Below is a small trained network, with its code and all its weights. Each question gives an input and a target symbol and asks what happens when units are switched off, that is, made to give their printed mean instead of their output.

import numpy as np


def w(rows, s, z=0):
    codes = np.array(rows[::2]) - 128.0
    scale = np.full(codes.shape[1], s)
    scale[-1] = z or s
    return codes * scale


def f(y):
    return y / 2 * (1 + np.tanh(0.7978845608 * (y + 0.044715 * y**3)))


def softmax(a):
    e = np.exp(a - a.max(-1, keepdims=True))
    return e / e.sum(-1, keepdims=True)


def log_softmax(a):
    a = a - a.max(-1, keepdims=True)
    return a - np.log(np.exp(a).sum(-1, keepdims=True))


def net(x, mask):
    ids = ['ΓΔΛΞΠΣΨβεζθ'.index(c) for c in x.split()]
    T = len(ids)
    res = E[ids] + P[:T]
    u = 0
    for l in range(2):
        r = res
        for j in range(3):
            rows = slice(4 * j, 4 * j + 4)
            q, k, v = (r @ M[l][rows].T for M in (Q, K, V))
            z = softmax(np.where(np.tri(T) > 0, q @ k.T / 4**0.5, -1e9)) @ v
            o = O[l][rows]
            res = res + np.where(mask[u + j], z, o[:, -1]) @ o[:, :-1]
        u += 3
        y = f(res @ A[l][:, :-1].T + A[l][:, -1])
        res = res + np.where(mask[u : u + 4], y, B[l][:, -1]) @ B[l][:, :-1]
        u += 4
    return log_softmax(res[-1] @ U[:, :-1].T + U[:, -1])


Q, K, V, O, A, B = {}, {}, {}, {}, {}, {}
E = w([
[64,196,55,2],'Γ',
[239,162,172,144],'Δ',
[163,118,144,129],'Λ',
[222,100,155,83],'Ξ',
[199,85,52,121],'Π',
[133,194,199,202],'Σ',
[147,104,81,156],'Ψ',
[136,175,117,220],'β',
[165,112,117,135],'ε',
[246,117,59,145],'ζ',
[114,107,175,118],'θ',
],0.017)
P = w([
[158,174,141,105],'0',
[133,178,138,124],'1',
[161,145,128,110],'2',
[154,125,132,112],'3',
[148,107,133,116],'4',
[143,88,134,118],'5',
[140,72,133,126],'6',
[136,54,139,128],'7',
[132,38,133,137],'8',
[131,26,139,142],'9',
[130,12,137,148],'10',
[129,2,138,152],'11',
],0.007)
Q[0] = w([
[85,136,188,116],'0.h0',
[10,124,149,151],'0.h0',
[243,109,53,101],'0.h0',
[38,147,145,156],'0.h0',
[186,198,161,242],'0.h1',
[96,220,178,162],'0.h1',
[175,169,88,165],'0.h1',
[151,101,202,225],'0.h1',
[137,182,187,121],'0.h2',
[128,106,135,111],'0.h2',
[163,119,144,123],'0.h2',
[89,153,196,164],'0.h2',
],0.011)
K[0] = w([
[137,197,72,126],'0.h0',
[100,249,95,41],'0.h0',
[150,27,187,239],'0.h0',
[91,216,100,34],'0.h0',
[130,54,148,185],'0.h1',
[166,92,179,162],'0.h1',
[122,110,178,112],'0.h1',
[110,59,81,183],'0.h1',
[110,81,142,162],'0.h2',
[121,143,128,138],'0.h2',
[106,111,131,129],'0.h2',
[161,66,149,175],'0.h2',
],0.016)
V[0] = w([
[193,119,244,106],'0.h0',
[44,122,168,64],'0.h0',
[180,71,158,157],'0.h0',
[94,217,51,100],'0.h0',
[110,96,162,124],'0.h1',
[157,69,79,246],'0.h1',
[157,59,147,194],'0.h1',
[76,106,125,67],'0.h1',
[55,106,104,108],'0.h2',
[114,174,102,171],'0.h2',
[206,113,158,213],'0.h2',
[166,151,83,152],'0.h2',
],0.011)
O[0] = w([
[30,63,96,186,197],'0.h0',
[246,77,117,146,3],'0.h0',
[17,125,184,140,166],'0.h0',
[236,175,14,109,147],'0.h0',
[203,101,139,161,65],'0.h1',
[241,252,162,75,43],'0.h1',
[233,229,140,137,22],'0.h1',
[117,9,138,143,126],'0.h1',
[147,81,204,172,70],'0.h2',
[3,31,184,114,136],'0.h2',
[76,185,177,58,93],'0.h2',
[50,148,125,140,187],'0.h2',
],0.0076,0.0053)
A[0] = w([
[91,148,8,122,147],'0.n0',
[255,112,89,49,2],'0.n1',
[111,97,185,108,132],'0.n2',
[161,47,89,25,5],'0.n3',
],0.0076,0.0072)
B[0] = w([
[67,111,196,122,254],'0.n0',
[8,116,128,125,218],'0.n1',
[150,179,47,90,178],'0.n2',
[79,117,188,159,222],'0.n3',
],0.011,0.0081)
Q[1] = w([
[71,124,255,110],'1.h0',
[135,148,130,128],'1.h0',
[79,89,169,116],'1.h0',
[145,237,213,253],'1.h0',
[126,134,178,34],'1.h1',
[85,127,110,162],'1.h1',
[168,157,108,152],'1.h1',
[96,118,140,99],'1.h1',
[118,124,97,98],'1.h2',
[95,131,93,137],'1.h2',
[105,166,149,107],'1.h2',
[190,66,64,60],'1.h2',
],0.0083)
K[1] = w([
[145,76,249,109],'1.h0',
[108,136,101,91],'1.h0',
[136,83,218,108],'1.h0',
[182,182,187,191],'1.h0',
[147,169,139,169],'1.h1',
[166,116,161,118],'1.h1',
[135,141,125,209],'1.h1',
[167,124,130,131],'1.h1',
[142,152,113,147],'1.h2',
[133,131,145,166],'1.h2',
[145,125,189,79],'1.h2',
[117,187,57,154],'1.h2',
],0.011)
V[1] = w([
[100,129,64,86],'1.h0',
[118,166,132,111],'1.h0',
[77,132,123,211],'1.h0',
[78,109,133,104],'1.h0',
[149,138,119,158],'1.h1',
[153,107,159,129],'1.h1',
[115,146,105,189],'1.h1',
[144,96,178,83],'1.h1',
[117,145,10,131],'1.h2',
[119,97,86,76],'1.h2',
[144,103,145,113],'1.h2',
[111,123,73,67],'1.h2',
],0.011)
O[1] = w([
[169,136,186,149,163],'1.h0',
[138,89,103,156,126],'1.h0',
[179,78,108,74,240],'1.h0',
[130,86,177,111,255],'1.h0',
[134,91,134,95,84],'1.h1',
[105,111,194,122,94],'1.h1',
[124,135,71,110,136],'1.h1',
[92,127,199,149,122],'1.h1',
[178,154,209,53,107],'1.h2',
[140,141,171,165,170],'1.h2',
[75,197,178,141,124],'1.h2',
[137,56,255,124,151],'1.h2',
],0.0096,0.021)
A[1] = w([
[95,135,145,224,34],'1.n0',
[1,76,185,116,91],'1.n1',
[192,101,145,158,93],'1.n2',
[95,63,176,186,11],'1.n3',
],0.0088,0.011)
B[1] = w([
[162,220,2,67,131],'1.n0',
[125,250,116,191,252],'1.n1',
[2,216,78,178,132],'1.n2',
[183,182,42,63,202],'1.n3',
],0.0073,0.032)
U = w([
[128,116,83,173,116],'Γ',
[2,133,126,107,8],'Δ',
[128,106,124,146,182],'Λ',
[111,137,207,212,107],'Ξ',
[168,156,174,109,156],'Π',
[102,101,69,88,117],'Σ',
[231,170,117,119,156],'Ψ',
[178,170,80,45,101],'β',
[150,118,131,120,205],'ε',
[104,175,157,52,45],'ζ',
[154,70,121,206,242],'θ',
],0.014,0.011)

Each question gives the input, a string of symbols that net reads in full, and the target symbol t.
The units are the heads (4 rows each of Q, K, V and O) and the neurons (one row each of A and B). Each row of codes is followed by its name. A weight is (code - 128) times the scale printed after its matrix; where a second scale follows, it is the last column's (O, A, B and U).
mask holds one flag per unit, layer by layer, with each layer's heads first. A switched-off unit (its flag False) gives its mean, the last column of its rows in O or B, instead of its output. The means were averaged over made-up inputs and are rounded, as every weight is.
A unit's drop is (log p(t) with every unit on - log p(t) with that unit switched off) / (log p(t) with every unit on - log p(t) with every unit switched off).
The circuit of an input: a set's keep is (log p(t) with only the set's units on - log p(t) with every unit switched off) / (log p(t) with every unit on - log p(t) with every unit switched off). Starting from the 12 units with the biggest drops (on a tie, the unit counted first), units are removed one at a time, each time the one whose removal leaves the highest keep (on an exact tie, the one counted first), for as long as the keep stays at least 0.8.
circuit, biggest first: the units of the circuit, biggest drop first
k most important neurons: the k neurons with the biggest drops, biggest first
k most important neurons of layer l: the k neurons of layer l with the biggest drops, biggest first
heads that matter: for each layer, one digit per head in row order, 1 if its drop is at least 0.15 and else 0, layers parted by /
input ε β β ζ, target β: heads that matter	010 / 011
input θ β Π ζ Δ, target ζ: 2 most important neurons	(0.n0; 1.n3)
input θ Π Σ θ θ Δ, target θ: 2 most important neurons	(1.n3; 1.n1)
input Δ Π Δ ε ζ Ξ Γ β Σ Λ, target Π: heads that matter	010 / 100
input Π Δ ε ε Ξ ζ, target Ξ: heads that matter	101 / 100
input Δ θ Σ β Σ Δ Δ Π Σ Ψ, target Σ: circuit, biggest first	(1.h2)
input β Λ ζ β Λ Λ Ψ Ψ Δ Ψ, target Δ: heads that matter	111 / 101
input Δ Π β β ζ Δ ζ Γ Ξ ε Π Σ, target β: 2 most important neurons	(0.n1; 1.n1)
input Ξ ζ θ Σ Ξ θ β, target θ: heads that matter	110 / 100
input Δ ε Γ Π, target Γ: 3 most important neurons of layer 0	(0.n0; 0.n3; 0.n1)
input ζ ζ Δ, target ζ: heads that matter	111 / 000
input ζ Δ Γ Σ ζ Δ Ξ Σ Σ, target β: circuit, biggest first	(0.h0; 0.n1)
input ε θ θ, target θ: 3 most important neurons	(1.n3; 1.n1; 0.n0)
input ζ Ξ Δ Ξ Λ, target Ξ: most important neuron of layer 1	(1.n3)
input ζ β Γ θ Δ θ, target ζ: heads that matter	111 / 100
input β Γ Δ ζ Δ ε Δ Ξ ζ Γ Δ Λ, target Δ: heads that matter	111 / 001
input ζ Δ ε, target Δ: 4 most important neurons	(1.n3; 0.n2; 1.n1; 0.n0)
input Δ Δ Λ, target Δ: heads that matter	101 / 000
input Γ Ξ ζ, target θ: heads that matter	001 / 100
input Γ Λ Δ Δ, target Ξ: 2 most important neurons	(1.n3; 0.n1)
input Π Δ Π, target Δ: most important neuron	(1.n3)
input Γ Π Δ Ψ Ψ Δ Ξ, target Σ: 2 most important neurons	(0.n0; 1.n3)
input Δ Γ Γ, target Γ: circuit, biggest first	(1.n1; 0.h2; 0.h1; 0.h0)
input Ψ Ξ Π, target Ξ: circuit, biggest first	(1.n3; 1.h0)
input Δ Δ θ Ξ, target θ: 3 most important neurons	(1.n3; 0.n0; 1.n1)
